Each row comes from the steps of one path. Every step used is in the known rows, and no mark comes twice. Write the path behind each row, first mark first.
Known rows:
pudak/kefugu/salo/lovikul/bezol/fezazi: [17.9,-17.3,5.1,-23.0,22.4,5.4,14.2,-25.7,-17.8,12.3,41.6,1.9,19.5,4.1,22.3,26.9,3.8,-2.0,-0.8,-25.5,17.6,-1.1,-10.1,1.9,-3.3,-15.8,-10.4,9.2,-10.7,-1.8,-14.7,29.0,-6.5,11.8,-29.1,-3.2,15.1,-12.1,-24.5,-1.2,3.0,20.6,-1.2,-1.3,0.5]
lovikul/bezol/fezazi/dalo/kefugu/pudak/salo/viba: [8.3,-17.3,-11.9,-16.1,30.2,10.8,22.6,-20.3,-26.2,-14.4,22.2,-53.8,5.5,7.9,1.9,-14.2,-17.3,27.9,31.8,-17.7,-18.5,16.7,4.6,5.0,3.2,2.1,-21.7,-9.3,2.4,4.5,-21.5,15.1,28.6,2.6,-13.6,-45.0,-27.1,12.8,-29.4,-16.4,6.8,33.4,12.4,11.6,-33.4]
dalo/lovikul/bezol/fezazi/salo/viba: [10.1,-24.2,-7.6,-29.0,17.3,8.7,16.0,5.1,-7.8,-11.3,31.3,-60.9,-1.1,34.7,24.3,-26.1,-18.7,20.8,4.6,-8.9,-6.7,9.9,-13.4,31.1,11.5,0.8,-14.7,1.7,-20.8,10.0,-9.9,-5.6,3.5,11.8,-5.2,-31.0,-15.9,-23.7,-30.9,-18.5,-13.3,8.5,18.4,18.6,-33.0]
fezazi/salo/kefugu/pudak/lovikul: [10.4,-7.1,-9.4,-6.7,47.3,17.1,25.1,35.7,-12.5,1.6,33.0,10.1,47.2,17.8,-19.3,0.5,-10.1,-23.8,34.1,-11.7,-2.3,12.5,19.2,14.9,-9.4,-9.3,-40.2,33.6,5.7,-9.4,24.8,-10.9,0.9,12.9,-28.8,-5.9,-11.0,15.9,-5.7,-0.9,-5.0,26.3,-23.8,1.8,7.8]
viba/kefugu/lovikul/pudak/fezazi/salo: [24.7,-12.9,32.8,-17.3,35.5,3.9,-5.0,13.1,-18.1,-5.1,26.6,13.8,-17.1,4.8,-0.5,35.5,-12.4,-5.6,24.2,-1.9,9.4,-1.8,-14.3,30.4,4.5,-2.5,-36.8,37.1,23.2,3.7,-11.9,-12.9,-34.3,-10.5,0.3,3.8,18.8,23.6,7.3,-5.2,24.5,17.1,-18.3,-25.2,11.8]
dalo/lovikul/bezol/kefugu/salo: [6.3,-24.5,-5.4,-26.0,-2.5,9.7,21.2,-5.9,-16.6,-11.6,32.5,-44.7,-12.8,38.2,32.5,-24.0,-21.9,24.9,-5.7,-9.8,11.4,7.5,-18.3,23.3,0.6,7.3,-24.8,-13.6,-30.1,10.0,-16.1,0.4,5.5,3.6,-12.9,-20.8,5.3,-21.0,-25.1,0.2,0.2,-8.0,10.5,7.5,-24.6]
viba/kefugu/bezol/pudak: [-11.1,-5.8,4.8,-16.5,32.1,2.7,12.3,4.0,-17.6,-16.7,21.7,-5.3,-28.1,2.2,-15.3,28.2,-34.9,-17.3,1.4,-18.9,18.6,14.9,-39.0,8.7,-7.4,0.7,-35.0,-8.4,0.4,-0.2,-32.4,-16.3,-8.3,-18.3,-12.9,3.1,-0.8,32.3,31.4,0.5,-5.2,23.4,-8.7,3.4,6.0]
bezol/lovikul/pudak/fezazi/salo/kefugu: [36.5,-25.3,11.8,2.7,35.1,-4.6,-9.8,6.8,3.0,-6.9,7.1,-4.4,13.0,-0.9,16.3,-6.2,1.3,-2.9,20.1,-22.3,-4.9,1.7,11.3,7.0,26.3,-27.6,-18.8,36.0,0.1,-2.1,-5.4,0.5,3.5,23.3,-32.6,17.0,-4.0,12.0,-24.3,-8.5,32.0,31.0,2.2,22.4,-4.5]
dalo/kefugu/bezol/pudak/salo/lovikul: [12.7,-3.8,-14.4,-15.0,20.2,-22.2,37.7,6.9,-27.8,-15.6,16.2,-36.2,15.0,-6.2,5.3,7.3,-22.0,-14.0,-26.8,-7.2,20.0,10.7,-0.8,12.4,-1.8,-3.0,-22.0,-21.9,-33.7,-3.7,-27.8,4.3,10.2,-23.5,-10.0,-12.5,-7.9,-11.5,1.4,8.5,-14.2,29.5,-8.2,16.3,-10.4]
salo/viba/pudak/kefugu/lovikul/bezol/fezazi/dalo: [1.3,-9.5,6.6,-42.2,38.6,-16.1,19.3,-9.6,-13.7,0.5,31.5,-5.8,1.6,-7.7,-6.2,15.4,-1.9,-23.5,36.0,-12.4,1.3,5.1,-13.1,0.2,10.8,0.0,-12.1,17.1,-6.5,8.9,-2.7,-15.1,5.1,24.5,-9.6,-13.8,-18.1,4.5,-3.3,-14.3,-10.6,25.3,23.5,-3.7,0.0]
lovikul/bezol/kefugu/salo: [-2.0,-15.1,-0.2,-13.1,8.0,26.5,6.6,-33.2,-23.3,4.6,20.2,-20.8,-10.4,19.1,9.5,-11.7,-17.5,30.3,19.3,-24.0,3.5,15.9,-5.4,9.1,-5.4,11.4,-31.9,-23.3,8.6,8.6,-15.9,19.7,23.9,10.9,-23.5,-25.3,-0.7,16.0,-21.6,2.3,14.6,4.4,-1.0,8.2,-30.3]
fezazi/dalo/kefugu/pudak/salo/lovikul: [16.0,9.5,-26.1,1.7,17.6,-13.2,65.4,12.8,-21.4,-19.9,15.5,-28.3,27.0,0.7,-26.4,7.0,-10.0,-6.8,19.6,6.1,-2.1,3.8,23.2,-5.8,-13.3,-12.9,-25.4,7.6,-33.9,-6.9,-26.7,2.1,17.0,-21.0,-13.5,-12.4,-13.7,8.2,-13.5,-3.0,1.0,28.0,-23.5,-17.5,12.5]
kefugu/pudak/lovikul/bezol/fezazi: [14.3,-32.6,5.4,-20.4,31.7,-5.8,8.5,10.1,-13.0,-33.9,40.0,-0.9,7.6,-1.1,18.5,-16.4,-19.4,4.5,12.5,-12.8,12.7,-2.3,2.2,-18.8,1.7,5.7,-25.7,12.7,15.3,-15.9,13.7,9.6,5.4,-4.5,-19.1,-4.4,20.3,29.6,-16.1,-2.6,6.2,0.8,7.5,13.3,18.0]
kefugu/lovikul/pudak/salo/viba: [33.5,-10.4,42.7,-15.7,16.8,-8.6,-13.6,2.5,-16.4,-4.5,34.6,11.2,-1.9,-2.9,32.7,18.6,2.7,-9.5,28.7,-5.7,6.3,-7.0,6.0,11.0,4.1,-2.7,-20.8,29.2,4.8,-8.1,-3.4,0.5,8.3,5.8,-2.7,8.0,24.4,15.0,-7.4,12.0,21.0,5.4,3.8,-2.3,-0.3]
viba/salo/lovikul/pudak/kefugu/bezol: [40.9,1.9,9.3,-37.5,31.4,4.0,1.8,-0.7,-20.6,8.1,59.2,3.2,-15.8,-13.5,-2.6,10.5,-16.7,-23.1,41.4,-8.7,8.1,-1.5,-3.7,8.3,6.6,-33.2,-25.4,6.0,-2.2,1.9,3.8,-10.8,-27.1,4.8,6.5,-2.5,2.2,2.7,5.6,-12.0,27.5,15.1,-5.5,-5.0,0.1]
dalo/lovikul/pudak/kefugu/bezol/fezazi/salo/viba: [25.1,-26.0,9.1,-28.3,32.3,5.0,19.9,5.0,-8.8,-0.9,33.2,-30.8,7.8,11.9,41.7,-0.9,-12.8,-4.6,-0.8,-5.4,10.5,0.8,-15.6,24.9,17.3,-15.4,-9.6,17.7,-27.3,7.7,-14.8,-4.7,-5.6,8.5,-0.8,-2.7,6.4,-37.6,-14.9,-19.9,7.2,2.6,23.1,19.5,-9.7]
salo/lovikul/pudak/fezazi/kefugu: [30.6,1.8,17.9,-9.5,10.7,16.6,5.1,5.2,0.3,7.2,35.4,4.5,2.5,-31.0,1.7,16.3,7.9,-12.7,29.1,-4.1,4.8,-9.1,35.0,2.9,-3.9,-36.9,7.5,31.0,7.9,11.1,-2.3,8.7,-26.8,1.7,-6.3,8.1,-1.0,-8.5,-34.4,-18.8,-1.1,6.6,2.2,5.6,-6.6]
salo/pudak/kefugu/bezol: [2.8,-4.0,-2.6,-28.3,30.5,7.0,40.1,-7.8,-2.1,-2.7,43.5,22.1,12.9,-22.0,-15.2,20.1,-5.7,-26.4,4.3,1.0,11.4,15.0,2.5,-15.3,1.7,-11.4,9.0,5.5,-0.5,-9.7,-6.8,-5.2,-19.3,-7.7,-5.1,-7.0,-5.3,2.0,2.5,-6.8,-14.0,12.8,6.8,24.9,9.5]
kefugu/bezol/fezazi/salo: [1.0,-4.7,1.2,-9.4,52.9,1.2,11.5,14.5,-7.5,-4.4,30.0,-30.2,16.7,7.0,-14.3,20.5,-44.8,-8.3,-2.3,-20.1,2.2,27.9,-26.2,17.2,-7.6,-2.7,-42.4,-14.9,3.7,-4.5,-32.8,-0.5,16.1,4.7,-21.9,-0.4,-16.5,31.8,1.9,-3.0,-3.9,46.0,-9.3,16.7,-1.3]
viba/kefugu/pudak/salo/lovikul: [-4.7,-10.2,-0.2,-30.1,19.8,7.5,20.3,12.0,-29.9,-22.7,30.5,0.4,-14.7,-14.0,-5.1,15.2,-34.5,-21.1,28.7,-9.6,8.1,-11.3,-9.1,-4.0,-10.0,-7.5,-32.4,10.3,-0.6,-2.3,-4.8,-8.3,-33.9,-13.6,-8.6,-3.6,3.0,22.0,27.5,0.8,3.0,16.9,-10.9,-10.7,19.3]
bezol/lovikul/pudak/kefugu/salo: [35.0,-23.3,18.2,0.9,22.3,-9.7,-2.4,-19.5,-1.8,-8.7,1.1,1.6,1.2,1.6,32.5,3.3,-1.8,-0.1,1.8,-27.3,14.1,-7.9,-5.5,-11.8,30.0,-20.7,-13.1,27.3,-9.9,-10.9,-16.8,12.5,16.8,18.8,-37.9,23.2,18.0,15.2,-15.7,-4.7,37.0,13.0,7.5,22.5,3.5]
salo/viba/kefugu/lovikul: [-20.0,-7.4,10.4,-31.4,13.0,4.1,4.7,4.4,-11.1,8.8,13.6,-1.5,-16.5,15.2,-8.0,33.4,-6.8,-40.7,32.3,-7.9,3.6,4.2,-15.6,24.2,10.3,11.9,-18.4,16.8,-9.3,17.3,-11.1,-11.7,-6.4,20.9,-12.8,-2.7,-12.0,19.9,17.5,-11.5,-24.4,12.7,-7.3,1.4,-3.8]
dalo/fezazi/salo/pudak: [16.9,-11.8,-8.9,-16.4,33.7,-8.8,23.1,27.1,-6.8,-1.3,10.2,2.4,42.1,0.9,-26.1,-12.1,-37.6,0.8,3.1,5.3,2.7,1.3,16.4,13.2,24.2,-3.5,-21.9,-5.8,-10.0,4.1,-0.5,-14.5,-2.3,-0.1,24.9,-45.2,-30.0,-27.8,-20.5,1.2,0.3,6.6,-3.3,4.2,-12.2]
salo/viba/kefugu/bezol/fezazi/dalo/lovikul: [-28.7,-9.0,-9.3,-31.5,29.8,11.6,27.1,6.9,-12.1,2.3,21.6,-34.7,-12.7,18.0,-17.2,32.7,-27.7,-38.9,31.2,-12.9,0.0,21.2,-27.0,26.3,3.5,1.5,-26.5,-0.3,-27.9,22.0,-36.4,-14.4,2.5,18.4,-17.2,-6.7,-31.7,15.3,18.0,-22.4,-27.2,31.2,-0.8,12.2,-8.2]
dalo/fezazi/bezol/lovikul: [25.4,-19.8,-11.1,-19.6,19.9,-30.2,1.5,19.7,5.9,-13.4,-3.5,-14.9,11.1,20.6,-7.0,-11.3,-42.6,8.5,-27.4,-11.5,9.1,-6.3,-0.8,20.0,29.2,10.5,-34.0,-7.1,-31.4,14.7,-26.6,-9.9,12.0,5.7,-8.6,-26.0,-36.1,-9.9,-13.9,4.0,-4.8,7.2,-0.9,2.7,-13.6]
pudak/fezazi/dalo/kefugu/salo/viba: [3.6,-26.0,-16.2,-3.9,30.1,-16.8,30.1,18.2,-7.6,4.0,22.4,-13.2,28.8,-6.3,-17.1,22.1,18.7,-1.2,13.7,12.2,-6.6,15.1,13.0,30.3,-11.3,-13.1,-20.6,6.3,-27.2,14.3,-31.1,9.5,-10.3,1.4,6.1,0.4,-13.0,-22.0,-14.0,-5.3,12.6,39.1,-5.8,-27.2,14.3]
pudak/lovikul/bezol/fezazi: [22.3,-12.6,-2.4,-9.1,27.9,14.5,-21.6,-10.0,-3.7,-17.4,28.9,-19.1,17.5,5.7,19.4,-11.9,4.8,26.8,7.7,-23.1,0.1,12.6,12.2,4.6,3.1,-10.4,-3.1,20.7,17.4,-9.8,10.3,10.8,-10.9,9.4,-12.2,-3.4,13.9,0.4,-32.8,-13.5,0.1,14.2,8.5,22.0,-3.1]
dalo/kefugu/lovikul/bezol/fezazi/salo: [34.0,-10.5,6.6,-13.6,18.9,-19.5,22.9,3.1,-27.7,-8.2,5.7,-36.3,14.6,29.4,9.9,5.7,-13.5,16.0,-19.8,1.3,8.6,7.3,-0.3,33.5,19.1,21.3,-29.0,6.0,-1.3,0.5,-12.4,6.6,9.2,-15.0,-11.5,-35.2,0.2,3.5,-29.4,-2.3,3.4,21.6,-19.2,-8.1,-22.5]
salo/viba/kefugu/bezol: [-34.7,-6.6,-2.7,-27.5,20.2,14.4,12.2,-2.2,-10.7,13.5,13.7,-11.4,-21.1,7.6,-14.1,30.9,-16.9,-43.7,29.9,-8.7,7.9,14.6,-21.3,22.7,-0.6,5.0,-20.5,-1.5,-12.6,21.2,-22.1,-10.3,-0.7,16.0,-10.7,-2.3,-23.1,13.0,33.8,-18.1,-31.1,16.1,-2.3,11.9,-7.7]
pudak/fezazi/salo/lovikul/bezol: [22.4,-16.3,-5.9,-12.3,41.4,2.5,-1.8,22.3,3.0,8.8,45.6,-7.2,30.6,-15.5,-11.4,-4.2,15.3,10.2,22.8,0.1,-13.5,3.4,24.7,34.9,-16.7,-30.5,-19.1,24.4,9.9,5.1,0.5,7.6,-36.1,9.1,6.0,-0.5,-7.8,-24.7,-27.8,-11.2,-6.0,35.2,-10.8,-7.7,3.5]
kefugu/bezol/pudak/fezazi/lovikul: [-0.2,-16.4,9.4,-7.8,52.8,-26.4,4.9,21.3,-2.1,-20.8,50.0,-6.3,3.7,-17.9,-10.3,10.9,-16.3,-8.4,-12.6,-19.5,18.0,23.4,-29.7,7.4,-23.6,-9.3,-31.8,-11.2,-15.4,-11.1,-30.7,-3.7,12.5,-15.3,-15.9,22.2,0.8,18.8,0.8,12.1,-13.8,33.7,8.7,9.6,13.6]
pudak/fezazi/kefugu/bezol/lovikul: [-0.1,-19.2,1.5,-0.7,28.8,-8.1,7.4,23.5,4.5,-4.0,29.3,2.6,17.5,-12.5,-19.3,21.7,2.2,8.0,-14.2,-9.1,9.0,13.3,-7.1,27.0,-12.8,-17.0,-21.1,21.6,-10.8,3.7,-32.3,-4.5,-30.2,5.8,-18.3,22.5,-1.6,-3.2,-2.3,-12.2,-3.7,34.0,11.7,-15.3,17.5]
bezol/fezazi/kefugu/pudak/salo/viba: [-11.8,-13.1,0.1,-22.9,32.9,9.2,24.0,21.4,-18.4,-19.1,12.0,-22.0,32.3,-14.4,-19.4,21.0,-38.1,-2.4,10.5,-30.2,-15.8,9.1,-5.8,-3.2,16.3,3.4,-17.9,6.3,-6.8,0.7,-18.1,-1.5,-6.0,25.7,-31.1,-10.9,-26.3,34.8,-12.3,-14.6,8.6,41.6,25.7,9.8,1.7]

Which path is each row?
[5.5,-13.9,3.6,-8.1,20.2,-7.2,14.9,11.1,-15.9,-2.7,6.4,-7.6,23.1,1.4,-8.0,6.4,-42.1,2.3,-9.5,-17.4,24.1,2.1,-3.9,15.7,18.8,-8.2,-28.4,-0.6,-34.2,10.8,-34.9,-11.9,12.3,7.7,-4.1,-23.4,-22.3,-25.1,-4.1,-6.8,-3.9,7.7,23.0,1.3,-19.1]
dalo/fezazi/kefugu/bezol/lovikul/pudak/salo/viba
[19.8,-8.6,-7.8,-11.2,34.8,9.6,21.7,13.3,-16.6,-18.7,21.4,-47.1,29.7,7.1,1.8,11.4,-24.6,5.7,26.1,-22.4,-28.0,19.5,-0.2,4.9,11.7,-17.7,-13.9,5.9,-19.9,4.2,-24.3,-3.7,6.8,13.3,-19.4,-16.6,-28.5,8.3,-37.5,-6.5,28.4,50.9,11.3,8.8,-12.7]
bezol/fezazi/dalo/lovikul/pudak/salo/kefugu
[-25.5,-8.7,11.1,-27.1,42.5,16.3,6.5,-0.1,-14.4,7.5,18.8,-19.7,-17.7,-5.9,-14.7,35.5,-25.8,-37.8,38.4,-16.7,4.4,19.0,-23.2,21.3,4.0,0.4,-21.0,7.5,-8.2,21.8,-21.3,-7.4,-0.5,14.9,-16.2,-0.1,-28.4,23.4,17.3,-25.4,-17.8,25.5,8.2,13.1,-9.7]
salo/viba/kefugu/bezol/fezazi/lovikul/pudak
[23.4,-19.7,3.5,-30.6,41.3,-24.1,9.3,12.4,-16.9,7.3,21.2,0.0,33.5,13.1,-4.1,-10.7,-26.9,2.1,6.1,-4.5,15.2,-6.3,-3.3,26.5,23.3,1.6,-35.0,7.2,-12.5,9.4,0.0,-14.3,6.2,10.6,17.4,-45.5,-17.4,-40.0,-18.2,-1.7,-8.5,6.6,4.7,-12.3,-15.8]
dalo/fezazi/salo/viba/pudak/kefugu/lovikul/bezol
[5.1,-34.1,-5.3,-16.3,18.1,4.8,28.7,21.3,-19.9,-5.6,50.2,1.0,7.9,24.1,7.0,-2.0,-0.9,-19.7,30.5,-3.9,4.2,14.2,1.8,8.8,-13.8,-2.2,-26.2,14.7,-10.1,12.8,8.6,-5.8,6.0,-4.1,-29.8,-23.3,-15.4,-0.8,-20.1,4.6,-4.4,18.1,-0.3,-11.1,-12.0]
salo/kefugu/pudak/fezazi/dalo/lovikul/bezol
[8.7,1.0,-3.4,-29.8,45.7,-14.3,20.9,11.8,-31.7,-23.9,43.6,-7.5,10.8,-32.5,-13.5,8.6,-32.0,-14.6,34.8,-13.3,-0.8,13.1,-6.6,-13.1,-20.1,-19.5,-30.6,-0.5,-4.9,-6.6,5.3,-34.2,-13.4,-1.5,-1.1,-10.3,-24.2,3.9,20.2,16.0,21.2,50.1,25.0,-20.5,12.0]
viba/pudak/salo/kefugu/bezol/fezazi/dalo
[14.9,0.8,-21.9,7.4,25.6,2.1,64.9,-2.0,-16.7,-14.1,20.5,-24.1,22.0,16.7,-31.6,17.1,-2.2,7.4,20.9,7.3,5.4,25.3,23.3,3.2,-12.2,-5.9,-26.3,6.1,-22.8,-6.6,-31.7,5.3,23.8,-18.6,-11.4,-18.4,-11.1,13.4,-20.8,-7.4,12.0,24.2,-19.4,-13.7,2.8]
fezazi/dalo/kefugu/salo/pudak/lovikul/bezol
[17.3,-14.6,-4.3,-41.1,47.4,-4.8,22.9,26.7,-11.1,-14.0,61.0,8.4,-2.3,-18.2,-44.1,11.1,-26.5,-16.1,33.9,-2.8,-4.5,20.7,-5.6,11.6,13.2,-20.5,-33.3,3.5,-6.6,-5.1,-6.0,-32.0,-43.5,10.2,5.2,-5.5,-20.3,25.7,15.4,-11.3,30.9,37.5,8.6,-3.6,14.3]
viba/salo/pudak/fezazi/kefugu/bezol/lovikul
[7.8,-34.0,-6.4,-35.6,8.5,9.0,27.9,1.8,-14.2,-14.5,48.2,-37.7,-6.4,23.1,25.1,-21.1,-18.6,21.1,1.3,-4.3,6.7,12.1,-9.2,24.4,1.1,1.5,-20.5,-10.9,-26.6,11.1,-14.9,-1.3,-11.7,2.7,-5.6,-23.0,-0.4,-24.6,-30.4,-1.5,2.5,0.7,15.7,11.4,-20.1]
dalo/lovikul/bezol/kefugu/salo/pudak/fezazi
[-11.5,-23.1,11.8,-22.7,39.5,18.6,23.1,2.4,-22.4,-11.0,43.7,4.4,-22.8,-5.8,-27.5,36.7,-25.3,-4.4,31.9,-4.0,14.4,19.3,-15.7,15.7,-16.5,-0.8,-35.0,7.5,6.5,6.3,-17.0,-4.5,-32.2,-15.8,-6.1,-9.1,-7.3,28.3,10.8,-4.5,14.7,22.7,-3.6,-21.9,7.0]
viba/kefugu/salo/pudak/fezazi/lovikul/bezol
[-17.2,-15.2,0.2,-21.1,36.7,9.1,14.6,-0.7,-7.4,7.0,19.2,-14.9,-16.4,1.7,-14.2,32.1,-10.8,-38.2,43.2,-12.3,2.6,16.6,-14.1,22.9,3.9,-11.2,-27.3,14.1,-15.6,20.2,-35.7,-8.3,2.5,19.8,-17.2,8.2,-23.3,17.5,20.5,-24.3,-12.0,31.0,-0.9,12.3,-2.5]
salo/viba/kefugu/bezol/lovikul/pudak/fezazi/dalo
[18.4,2.6,-7.7,-23.1,12.2,13.6,22.9,-6.2,-11.0,-3.5,50.8,-22.4,3.1,-3.4,-8.8,-7.5,-9.8,-1.9,38.0,-19.2,-2.3,1.4,22.9,-1.6,-14.1,-21.0,-18.8,5.2,-0.4,9.0,-10.9,15.6,-1.8,4.8,-31.0,-13.8,-10.5,13.7,-48.1,-9.0,-21.2,19.6,-19.7,11.1,-14.1]
salo/lovikul/bezol/kefugu/pudak/fezazi/dalo
[28.8,-21.6,29.0,-21.8,34.5,-20.1,-6.4,9.9,-7.8,-12.4,52.0,-2.3,1.9,20.9,9.4,0.9,6.8,8.8,16.9,-16.9,3.1,7.1,-7.3,23.9,0.6,9.2,-36.1,22.6,10.7,-10.6,-9.3,-0.6,19.5,6.8,-17.2,-9.3,13.1,27.7,-31.5,9.8,-8.3,20.1,-4.4,1.5,-11.2]
kefugu/lovikul/bezol/pudak/fezazi/salo/viba
[-9.2,-11.2,-5.3,-44.9,40.8,-17.9,32.6,2.5,-11.2,-2.0,32.7,-16.6,4.9,-9.6,-5.7,16.5,-14.2,-36.0,22.8,-8.8,7.1,9.0,-22.5,3.0,7.1,-6.4,-12.8,6.8,-28.5,11.9,-11.8,-22.0,-0.5,22.8,-7.0,-4.4,-23.4,-10.2,10.3,-15.7,-17.2,27.1,27.7,2.5,7.7]
salo/viba/pudak/kefugu/bezol/fezazi/dalo/lovikul
[5.9,-0.9,5.7,-32.8,52.3,-18.0,8.8,15.8,-32.3,-25.7,47.7,-6.0,9.3,-41.4,-10.5,5.9,-34.7,-14.1,27.6,-16.3,5.5,11.8,-13.1,-9.8,-22.3,-16.9,-28.1,4.0,-5.7,-7.2,17.5,-34.1,-23.3,-4.6,-4.0,-4.5,-22.3,1.5,18.4,16.2,13.9,46.5,31.6,-22.3,12.9]
viba/pudak/salo/kefugu/bezol/fezazi/lovikul
[-10.9,-37.4,5.1,-28.2,30.7,-8.6,34.6,5.3,-17.5,-2.0,49.9,-11.4,-8.1,8.0,-2.4,19.4,-12.9,-13.6,37.4,0.7,16.3,15.5,-11.7,14.6,-17.4,0.9,-43.0,-7.8,-25.4,10.3,-21.1,-2.3,17.3,15.3,-3.1,-6.5,-10.7,3.2,5.1,5.2,14.3,18.0,18.3,-21.0,3.7]
kefugu/salo/viba/pudak/fezazi/dalo/lovikul/bezol
[-2.2,-24.2,-6.9,-27.5,29.5,19.3,12.6,-13.1,-20.7,1.7,30.0,-19.5,4.5,5.5,2.2,-25.8,-14.8,18.9,33.5,-20.0,-7.7,10.0,3.5,14.3,0.3,7.5,-35.6,-7.6,12.4,11.1,-4.4,13.5,11.9,17.8,-19.6,-27.1,-9.5,11.3,-22.1,-10.5,0.6,11.8,1.3,15.2,-20.9]
lovikul/bezol/kefugu/pudak/fezazi/salo/viba
[14.1,-8.3,-15.6,-17.1,43.2,-8.8,42.7,14.9,-22.2,-12.5,13.3,-38.3,32.4,3.0,-10.4,17.8,-33.5,-11.3,-23.1,-0.5,12.4,25.6,2.3,22.4,12.6,4.2,-25.6,-10.0,-13.4,-1.1,-21.2,0.8,-3.8,-14.5,-10.5,-19.8,-16.2,1.5,-7.2,-9.8,-4.4,38.7,-13.3,19.3,-4.3]
dalo/kefugu/bezol/fezazi/salo/pudak/lovikul
[36.8,-19.7,6.8,-14.7,24.3,-30.2,22.1,10.5,-24.4,-12.3,16.6,-24.4,16.3,19.0,10.9,-0.2,1.4,16.4,-21.5,3.3,11.8,5.1,3.2,35.0,12.8,15.0,-29.5,9.2,-6.2,-2.9,-12.1,4.9,4.5,-19.5,-4.7,-27.0,7.9,-6.8,-28.5,4.5,2.7,20.8,-14.7,-9.7,-14.7]
dalo/kefugu/lovikul/bezol/pudak/fezazi/salo
[10.4,-13.5,13.8,-12.6,36.4,-12.1,-8.7,11.1,-20.9,-4.3,10.8,-6.6,14.8,-19.9,-2.6,-2.6,-31.7,5.1,12.9,-6.6,14.6,-4.8,-2.4,16.1,11.9,-9.7,-16.0,7.5,-27.3,15.4,-2.6,-8.0,-6.4,-10.2,19.9,-24.9,-21.0,-37.9,-15.6,-4.3,4.3,0.5,20.7,-16.5,-13.2]
dalo/fezazi/lovikul/pudak/salo/viba/kefugu
[28.9,-31.7,7.7,0.9,30.8,-17.0,11.9,-0.9,-2.4,-10.4,2.2,-18.3,6.5,-0.2,14.3,6.2,-0.5,-5.2,18.1,-14.9,2.7,3.8,9.0,6.1,27.5,-20.2,-23.7,22.8,-21.8,2.0,-30.2,10.2,19.7,20.3,-29.7,16.7,-4.5,14.6,-21.6,-10.2,36.3,30.9,4.2,16.7,-0.4]
bezol/lovikul/pudak/fezazi/dalo/kefugu/salo/viba
[-5.5,-19.6,15.5,-38.4,30.1,5.8,0.4,9.7,-6.3,9.7,24.2,1.4,-20.2,4.4,-4.9,36.8,-3.5,-35.0,37.6,-4.7,-0.1,4.3,-5.7,36.6,9.4,8.3,-25.5,25.9,-3.1,25.3,-17.5,-9.8,-15.7,20.4,-8.3,1.2,-17.5,18.0,16.6,-17.6,-11.5,16.8,-0.7,-1.1,-2.5]
salo/viba/kefugu/lovikul/pudak/fezazi/bezol
[-8.4,-17.9,-8.3,-33.3,40.4,-30.9,28.7,12.5,-8.2,-5.0,22.4,-16.2,1.6,-17.3,-17.8,12.2,-8.1,-35.7,25.8,0.6,6.0,11.5,-6.5,11.0,5.6,-6.8,-22.8,5.6,-25.7,14.5,-15.1,-20.8,0.1,18.5,-4.1,1.0,-30.1,-3.0,13.7,-12.3,-11.8,35.9,17.9,-2.1,9.3]
salo/viba/pudak/fezazi/dalo/kefugu/bezol/lovikul
